Below is a small trained network, with its code and all its weights. Each question gives an input and a class and asks what happens when units are switched off, that is, made to give their printed mean instead of their output.

import numpy as np


def w(rows, s, z=0):
    codes = np.array(rows[::2]) - 128.0
    scale = np.full(codes.shape[1], s)
    scale[-1] = z or s
    return codes * scale


def f(y):
    return np.maximum(y, 0)


def log_softmax(a):
    a = a - a.max(-1, keepdims=True)
    return a - np.log(np.exp(a).sum(-1, keepdims=True))


def net(x, mask):
    res = np.array(x, float).reshape(1, 5) / 4 @ E
    y = f(res @ A[0][:, :-1].T + A[0][:, -1])
    res = res + np.where(mask, y, B[0][:, -1]) @ B[0][:, :-1]
    return log_softmax(res[-1] @ U[:, :-1].T + U[:, -1])


A, B = {}, {}
E = w([
[73,51,178,42,251,145],'x0',
[131,121,121,118,125,124],'x1',
[96,151,118,103,154,47],'x2',
[44,70,14,243,155,154],'x3',
[148,199,32,87,207,169],'x4',
],0.011)
A[0] = w([
[99,108,125,89,180,155,53],'n1',
[122,92,181,172,78,155,207],'n2',
[246,105,220,46,138,171,154],'n3',
[70,57,235,108,41,102,254],'n4',
[246,199,140,117,96,97,150],'n5',
[179,110,142,112,98,177,154],'n6',
[129,150,35,126,117,100,118],'n7',
[128,168,22,188,74,133,156],'n8',
[203,151,98,219,149,141,93],'n9',
[131,153,23,188,68,102,116],'n10',
[16,59,105,138,162,119,126],'n11',
[104,49,239,143,104,69,178],'n12',
[232,194,93,116,66,82,161],'n13',
[90,164,76,165,62,136,163],'n14',
[161,230,130,102,10,114,239],'n15',
[177,115,105,106,198,167,141],'n16',
[88,108,109,106,154,118,142],'n17',
[126,171,56,77,161,143,184],'n18',
[121,85,96,125,13,61,251],'n19',
[55,21,79,127,200,142,100],'n20',
[180,250,143,49,133,180,192],'n21',
[86,125,194,2,159,184,145],'n22',
[152,197,127,114,22,59,123],'n23',
],0.0098,0.0039)
B[0] = w([
[120,157,145,137,95,206,167],'n1',
[115,24,121,153,115,64,197],'n2',
[111,149,119,124,178,104,245],'n3',
[87,2,107,91,192,110,245],'n4',
[183,88,139,191,122,197,223],'n5',
[100,127,121,102,152,91,169],'n6',
[131,101,108,111,155,105,170],'n7',
[48,115,55,75,201,104,216],'n8',
[107,105,128,92,147,137,176],'n9',
[97,113,74,42,152,120,211],'n10',
[172,92,138,234,134,134,187],'n11',
[127,45,108,38,177,54,223],'n12',
[203,85,110,134,150,187,227],'n13',
[87,118,77,94,87,87,192],'n14',
[171,75,93,199,148,132,254],'n15',
[152,208,115,123,114,214,172],'n16',
[168,149,125,188,133,161,157],'n17',
[180,203,80,116,150,173,185],'n18',
[126,65,93,186,85,59,217],'n19',
[220,108,125,160,95,154,198],'n20',
[185,204,83,109,127,201,231],'n21',
[117,210,142,102,199,97,222],'n22',
[158,76,149,183,124,155,225],'n23',
],0.0079,0.016)
U = w([
[188,79,205,161,120,137,167],'0',
[92,129,120,10,170,124,149],'1',
[193,169,120,142,84,184,175],'2',
[154,208,194,45,143,163,6],'3',
[34,122,115,122,30,89,89],'4',
],0.012,0.0016)

Each question gives the input, the list of numbers given to net, and the class t.
The units are the neurons (one row each of A and B). Each row of codes is followed by its name. A weight is (code - 128) times the scale printed after its matrix; where a second scale follows, it is the last column's (A, B and U).
mask holds one flag per neuron, in row order. A switched-off neuron (its flag False) gives its mean, the last column of its row in B, instead of its output. The means were averaged over made-up inputs and are rounded, as every weight is.
A unit's drop is (log p(t) with every unit on - log p(t) with that unit switched off) / (log p(t) with every unit on - log p(t) with every unit switched off).
The circuit of an input: a set's keep is (log p(t) with only the set's units on - log p(t) with every unit switched off) / (log p(t) with every unit on - log p(t) with every unit switched off). Starting from the 12 units with the biggest drops (on a tie, the unit counted first), units are removed one at a time, each time the one whose removal leaves the highest keep (on an exact tie, the one counted first), for as long as the keep stays at least 0.8.
units of the circuit, in order: the units of the circuit, biggest drop first
top k neurons: the k neurons with the biggest drops, biggest first
drop when u is switched off: that unit's drop, to one decimal
input [4,-7,8,1,-2], class 0: top 3 neurons	(n11; n8; n10)
input [-4,-1,-1,2,6], class 1: units of the circuit, in order	(n8)
input [3,-3,-3,0,-5], class 1: top 4 neurons	(n12; n5; n15; n23)
input [-7,-4,3,1,3], class 1: top 2 neurons	(n8; n10)
input [5,4,6,1,-5], class 0: top 2 neurons	(n11; n8)
input [0,-2,3,-8,-2], class 0: top 2 neurons	(n5; n8)
input [4,6,6,2,-7], class 0: top 2 neurons	(n11; n8)
input [-4,-7,-1,3,2], class 1: top 2 neurons	(n8; n10)
input [-8,-1,8,8,2], class 1: top 2 neurons	(n10; n8)
input [1,-3,-2,-4,-4], class 1: drop when n11 is switched off	0.2
input [8,8,0,3,0], class 0: drop when n21 is switched off	0.2
input [6,0,0,3,8], class 2: drop when n19 is switched off	0.0
